Here is a tiny trained network, its code and every weight. The questions are about switching its units off for an input and a class, where a switched-off unit gives its printed mean instead of its output.

import numpy as np


def w(rows, s, z=0):
    codes = np.array(rows[::2]) - 128.0
    scale = np.full(codes.shape[1], s)
    scale[-1] = z or s
    return codes * scale


def f(y):
    return y / 2 * (1 + np.tanh(0.7978845608 * (y + 0.044715 * y**3)))


def log_softmax(a):
    a = a - a.max(-1, keepdims=True)
    return a - np.log(np.exp(a).sum(-1, keepdims=True))


def net(x, mask):
    res = np.array(x, float).reshape(1, 3) / 4 @ E
    y = f(res @ A[0][:, :-1].T + A[0][:, -1])
    res = res + np.where(mask, y, B[0][:, -1]) @ B[0][:, :-1]
    return log_softmax(res[-1] @ U[:, :-1].T + U[:, -1])


A, B = {}, {}
E = w([
[49,48,62],'x0',
[78,189,114],'x1',
[255,92,10],'x2',
],0.009)
A[0] = w([
[90,116,86,20],'N0',
[154,80,170,205],'N1',
[161,125,185,191],'N2',
[159,95,69,103],'N3',
[112,20,145,125],'N4',
[135,106,174,217],'N5',
[137,184,127,239],'N6',
[107,100,110,30],'N7',
[110,166,162,52],'N8',
[62,124,166,33],'N9',
[149,147,57,22],'N10',
[113,75,233,52],'N11',
[144,155,171,220],'N12',
[144,104,103,18],'N13',
[93,131,151,44],'N14',
[135,89,150,207],'N15',
[211,189,197,55],'N16',
[137,150,68,101],'N17',
[34,175,136,202],'N18',
[81,109,185,53],'N19',
[143,176,125,243],'N20',
[58,114,38,82],'N21',
[172,178,216,76],'N22',
[96,122,113,25],'N23',
[177,117,106,20],'N24',
[172,166,110,14],'N25',
[73,23,106,73],'N26',
[168,65,132,113],'N27',
[131,96,98,39],'N28',
[132,250,122,235],'N29',
[170,65,53,209],'N30',
[171,17,212,184],'N31',
[100,128,159,47],'N32',
[155,44,195,125],'N33',
[101,136,164,204],'N34',
[187,144,95,212],'N35',
[129,140,25,5],'N36',
[162,144,74,199],'N37',
[132,110,227,30],'N38',
[83,95,79,60],'N39',
[140,117,102,27],'N40',
[82,16,133,73],'N41',
[167,137,17,85],'N42',
[90,193,64,172],'N43',
],0.013,0.0033)
B[0] = w([
[162,91,130,139],'N0',
[72,92,66,155],'N1',
[141,81,102,169],'N2',
[83,195,158,198],'N3',
[143,40,88,166],'N4',
[101,133,96,156],'N5',
[123,71,81,175],'N6',
[177,108,146,130],'N7',
[160,97,141,158],'N8',
[124,210,168,174],'N9',
[130,187,145,173],'N10',
[110,202,180,179],'N11',
[118,70,119,177],'N12',
[139,151,177,141],'N13',
[142,145,173,144],'N14',
[97,131,55,146],'N15',
[200,89,124,214],'N16',
[82,170,135,165],'N17',
[83,143,112,211],'N18',
[139,185,172,171],'N19',
[131,94,80,173],'N20',
[166,3,137,183],'N21',
[169,63,136,203],'N22',
[128,126,133,127],'N23',
[156,142,181,164],'N24',
[178,141,144,154],'N25',
[207,71,154,183],'N26',
[95,151,125,168],'N27',
[127,122,155,144],'N28',
[120,61,65,215],'N29',
[105,153,118,248],'N30',
[30,105,92,178],'N31',
[171,152,173,144],'N32',
[78,149,76,154],'N33',
[74,155,120,170],'N34',
[103,145,117,212],'N35',
[143,192,152,186],'N36',
[110,146,118,200],'N37',
[132,157,160,173],'N38',
[193,57,176,159],'N39',
[140,206,182,136],'N40',
[167,50,167,172],'N41',
[74,204,172,235],'N42',
[94,83,72,164],'N43',
],0.0071,0.011)
U = w([
[64,116,39,233],'0',
[254,93,157,164],'1',
[117,204,152,1],'2',
],0.0077,0.0032)

Each question gives the input, the list of numbers given to net, and the class t.
The units are the neurons (one row each of A and B). Each row of codes is followed by its name. A weight is (code - 128) times the scale printed after its matrix; where a second scale follows, it is the last column's (A, B and U).
mask holds one flag per neuron, in row order. A switched-off neuron (its flag False) gives its mean, the last column of its row in B, instead of its output. The means were averaged over made-up inputs and are rounded, as every weight is.
A unit's drop is (log p(t) with every unit on - log p(t) with that unit switched off) / (log p(t) with every unit on - log p(t) with every unit switched off).
The circuit of an input: a set's keep is (log p(t) with only the set's units on - log p(t) with every unit switched off) / (log p(t) with every unit on - log p(t) with every unit switched off). Starting from the 12 units with the biggest drops (on a tie, the unit counted first), units are removed one at a time, each time the one whose removal leaves the highest keep (on an exact tie, the one counted first), for as long as the keep stays at least 0.8.
units of the circuit, in order: the units of the circuit, biggest drop first
unit that matters most: the unit with the biggest drop
k most important neurons: the k neurons with the biggest drops, biggest first
drop when u is switched off: that unit's drop, to one decimal
input [6,-2,0], class 1: units of the circuit, in order	[N26 N41]
input [5,-5,-8], class 2: most important neuron	[N11]
input [-5,-5,-2], class 0: units of the circuit, in order	[N31 N1]
input [-8,-8,-5], class 0: 2 most important neurons	[N31 N33]
input [8,5,8], class 1: units of the circuit, in order	[N21 N39]
input [6,-5,0], class 1: 3 most important neurons	[N26 N41 N39]
input [-8,6,0], class 1: units of the circuit, in order	[N16 N22]
input [5,1,-7], class 2: units of the circuit, in order	[N9 N19]
input [-7,6,-7], class 1: 2 most important neurons	[N22 N16]
input [-2,-8,6], class 0: 2 most important neurons	[N31 N1]
input [-6,7,-2], class 0: drop when N18 is switched off	0.2
input [-2,2,6], class 2: drop when N42 is switched off	0.1
input [5,4,-5], class 1: drop when N16 is switched off	-0.1
input [0,-3,4], class 2: unit that matters most	N29
